Below is a small trained network, with its code and all its weights. Each question gives an input and a class and asks what happens when units are switched off, that is, made to give their printed mean instead of their output.

import numpy as np


def w(rows, s, z=0):
    codes = np.array(rows[::2]) - 128.0
    scale = np.full(codes.shape[1], s)
    scale[-1] = z or s
    return codes * scale


def norm(h):
    return h / np.sqrt((h * h).mean(-1, keepdims=True) + 1e-5)


def f(y):
    return y / 2 * (1 + np.tanh(0.7978845608 * (y + 0.044715 * y**3)))


def log_softmax(a):
    a = a - a.max(-1, keepdims=True)
    return a - np.log(np.exp(a).sum(-1, keepdims=True))


def net(x, mask):
    res = np.array(x, float).reshape(1, 7) / 4 @ E
    u = 0
    for l in range(2):
        y = f(norm(res) @ A[l][:, :-1].T + A[l][:, -1])
        res = res + np.where(mask[u : u + 11], y, B[l][:, -1]) @ B[l][:, :-1]
        u += 11
    return log_softmax(norm(res)[-1] @ U[:, :-1].T + U[:, -1])


A, B = {}, {}
E = w([
[187,141,103,124,93],'x0',
[126,131,130,127,125],'x1',
[82,82,149,163,131],'x2',
[129,129,129,132,131],'x3',
[124,125,127,123,121],'x4',
[109,139,3,164,155],'x5',
[132,126,125,129,132],'x6',
],0.011)
A[0] = w([
[161,35,165,204,113,196],'0.n0',
[34,145,128,141,180,107],'0.n1',
[88,122,236,84,101,143],'0.n2',
[97,165,169,45,246,3],'0.n3',
[58,169,144,187,103,64],'0.n4',
[131,194,45,168,126,197],'0.n5',
[135,110,172,144,179,128],'0.n6',
[103,91,167,150,69,187],'0.n7',
[128,148,34,131,104,196],'0.n8',
[168,125,160,90,132,76],'0.n9',
[186,136,168,99,92,172],'0.n10',
],0.011,0.0037)
B[0] = w([
[63,246,3,93,96,192],'0.n0',
[159,200,171,242,88,190],'0.n1',
[132,166,59,37,189,246],'0.n2',
[141,227,52,20,227,159],'0.n3',
[154,124,159,147,109,140],'0.n4',
[88,128,165,28,164,254],'0.n5',
[87,178,100,68,96,150],'0.n6',
[138,174,71,81,150,181],'0.n7',
[79,220,162,54,192,243],'0.n8',
[129,83,137,175,136,152],'0.n9',
[142,76,31,185,122,199],'0.n10',
],0.0059,0.0075)
A[1] = w([
[158,145,130,114,117,127],'1.n0',
[117,113,53,113,113,113],'1.n1',
[213,152,109,70,108,251],'1.n2',
[75,166,79,102,80,74],'1.n3',
[3,105,80,122,177,190],'1.n4',
[138,102,107,118,148,108],'1.n5',
[120,112,119,143,134,110],'1.n6',
[138,169,128,129,189,125],'1.n7',
[82,113,123,159,138,150],'1.n8',
[74,69,122,179,164,201],'1.n9',
[114,156,95,122,147,117],'1.n10',
],0.012,0.0024)
B[1] = w([
[103,104,119,158,145,141],'1.n0',
[185,101,88,62,177,166],'1.n1',
[197,50,161,208,106,223],'1.n2',
[117,118,156,127,175,195],'1.n3',
[108,90,216,199,72,244],'1.n4',
[183,132,98,142,83,132],'1.n5',
[147,105,116,114,109,121],'1.n6',
[110,41,105,59,50,189],'1.n7',
[161,160,180,166,60,137],'1.n8',
[167,107,232,254,8,136],'1.n9',
[74,109,142,97,159,185],'1.n10',
],0.007,0.011)
U = w([
[191,131,9,43,149,85],'0',
[30,162,126,98,113,53],'1',
[208,91,125,252,47,252],'2',
],0.011,0.0035)

Each question gives the input, the list of numbers given to net, and the class t.
The units are the neurons (one row each of A and B). Each row of codes is followed by its name. A weight is (code - 128) times the scale printed after its matrix; where a second scale follows, it is the last column's (A, B and U).
mask holds one flag per neuron, layer by layer. A switched-off neuron (its flag False) gives its mean, the last column of its row in B, instead of its output. The means were averaged over made-up inputs and are rounded, as every weight is.
A unit's drop is (log p(t) with every unit on - log p(t) with that unit switched off) / (log p(t) with every unit on - log p(t) with every unit switched off).
The circuit of an input: a set's keep is (log p(t) with only the set's units on - log p(t) with every unit switched off) / (log p(t) with every unit on - log p(t) with every unit switched off). Starting from the 12 units with the biggest drops (on a tie, the unit counted first), units are removed one at a time, each time the one whose removal leaves the highest keep (on an exact tie, the one counted first), for as long as the keep stays at least 0.8.
circuit, biggest first: the units of the circuit, biggest drop first
k most important neurons: the k neurons with the biggest drops, biggest first
top k neurons in layer l: the k neurons of layer l with the biggest drops, biggest first
drop when u is switched off: that unit's drop, to one decimal
input [-2,1,8,-7,-4,7,-2], class 2: circuit, biggest first	(1.n9)
input [0,-6,-5,-6,-8,3,7], class 1: circuit, biggest first	(0.n8 0.n2 0.n10)
input [-1,-2,-6,1,-1,-6,-8], class 0: top 2 neurons in layer 1	(1.n4 1.n9)
input [-8,7,0,0,6,-5,-4], class 0: circuit, biggest first	(0.n2 0.n3)
input [3,4,4,8,-6,4,-5], class 1: 2 most important neurons	(0.n8 1.n2)
input [7,-5,5,0,3,8,4], class 1: circuit, biggest first	(0.n8 1.n4 0.n2 0.n5)
input [-6,0,-2,0,-6,0,-8], class 0: 2 most important neurons	(0.n3 1.n4)
input [6,0,-2,-4,0,-1,2], class 2: 2 most important neurons	(1.n2 0.n2)
input [1,-4,1,-3,0,8,5], class 1: 2 most important neurons	(0.n8 1.n4)
input [-6,-3,2,4,-3,7,-5], class 2: 2 most important neurons	(1.n9 0.n2)
input [-1,-5,-3,3,-8,1,4], class 1: 2 most important neurons	(0.n2 1.n1)
input [-3,0,0,5,-2,-2,-5], class 0: drop when 0.n3 is switched off	0.1
input [2,1,-6,0,7,-5,-3], class 2: drop when 1.n2 is switched off	0.7
input [-6,6,-5,1,-7,-1,0], class 0: circuit, biggest first	(0.n3)
input [-3,1,8,4,-6,8,2], class 2: drop when 1.n9 is switched off	0.2
input [3,4,-7,5,-4,-1,-8], class 2: drop when 1.n2 is switched off	0.2
